Below is a small trained network, with its code and all its weights. Each question gives an input and a class and asks what happens when units are switched off, that is, made to give their printed mean instead of their output.

import numpy as np


def w(rows, s, z=0):
    codes = np.array(rows[::2]) - 128.0
    scale = np.full(codes.shape[1], s)
    scale[-1] = z or s
    return codes * scale


def f(y):
    return np.maximum(y, 0)


def log_softmax(a):
    a = a - a.max(-1, keepdims=True)
    return a - np.log(np.exp(a).sum(-1, keepdims=True))


def net(x, mask):
    res = np.array(x, float).reshape(1, 3) / 4 @ E
    y = f(res @ A[0][:, :-1].T + A[0][:, -1])
    res = res + np.where(mask, y, B[0][:, -1]) @ B[0][:, :-1]
    return log_softmax(res[-1] @ U[:, :-1].T + U[:, -1])


A, B = {}, {}
E = w([
[98,70,190,161,36,225,131],'x0',
[202,19,97,185,109,79,200],'x1',
[255,125,92,249,192,209,14],'x2',
],0.0098)
A[0] = w([
[59,113,160,74,113,68,207,143],'n0',
[111,151,65,61,201,26,172,139],'n1',
[33,225,211,44,135,155,85,2],'n2',
[176,18,115,114,85,60,207,7],'n3',
[69,74,229,123,34,211,182,91],'n4',
[110,164,96,87,190,8,143,49],'n5',
[78,77,190,110,46,183,161,93],'n6',
[47,152,187,49,76,64,254,77],'n7',
[134,51,124,134,95,58,201,33],'n8',
[108,147,170,98,107,111,204,134],'n9',
],0.0089,0.0019)
B[0] = w([
[185,169,152,182,166,198,97,214],'n0',
[57,39,163,102,196,97,59,204],'n1',
[121,202,1,49,10,114,241,211],'n2',
[120,215,57,142,56,97,207,190],'n3',
[58,32,157,87,167,60,65,205],'n4',
[29,54,176,70,141,77,71,193],'n5',
[41,62,183,94,172,93,78,188],'n6',
[195,211,203,204,183,225,98,249],'n7',
[96,191,49,100,46,67,210,178],'n8',
[181,177,152,177,144,143,121,181],'n9',
],0.0091,0.017)
U = w([
[231,191,215,235,230,239,49,255],'0',
[10,1,220,43,197,34,56,54],'1',
[87,241,20,49,18,86,244,25],'2',
],0.0097,0.0048)

Each question gives the input, the list of numbers given to net, and the class t.
The units are the neurons (one row each of A and B). Each row of codes is followed by its name. A weight is (code - 128) times the scale printed after its matrix; where a second scale follows, it is the last column's (A, B and U).
mask holds one flag per neuron, in row order. A switched-off neuron (its flag False) gives its mean, the last column of its row in B, instead of its output. The means were averaged over made-up inputs and are rounded, as every weight is.
A unit's drop is (log p(t) with every unit on - log p(t) with that unit switched off) / (log p(t) with every unit on - log p(t) with every unit switched off).
most important unit: the unit with the biggest drop
top k neurons: the k neurons with the biggest drops, biggest first
drop of u: that unit's drop, to one decimal
input [-6,-6,3], class 1: most important unit : n3
input [-7,2,-7], class 0: top 4 neurons : (n7, n0, n4, n9)
input [0,-3,2], class 2: top 4 neurons : (n7, n0, n1, n4)
input [5,2,3], class 1: top 2 neurons : (n7, n0)
input [-2,-3,2], class 2: top 2 neurons : (n7, n0)
input [6,7,-8], class 0: top 3 neurons : (n7, n0, n2)
input [-4,-6,-2], class 2: top 2 neurons : (n2, n4)
input [3,7,-7], class 0: top 3 neurons : (n7, n0, n2)
input [7,0,-7], class 0: top 4 neurons : (n7, n0, n9, n5)
input [-6,-6,2], class 1: top 4 neurons : (n3, n5, n1, n8)
input [4,-6,-1], class 2: top 2 neurons : (n2, n1)
input [-5,6,1], class 2: top 3 neurons : (n3, n4, n8)
input [5,-6,5], class 2: top 3 neurons : (n7, n0, n1)
input [4,2,-8], class 0: top neuron : (n7)
input [2,1,-7], class 0: drop of n7 : 1.1
input [1,2,-4], class 0: drop of n7 : 0.2
input [5,2,2], class 1: drop of n7 : 0.3
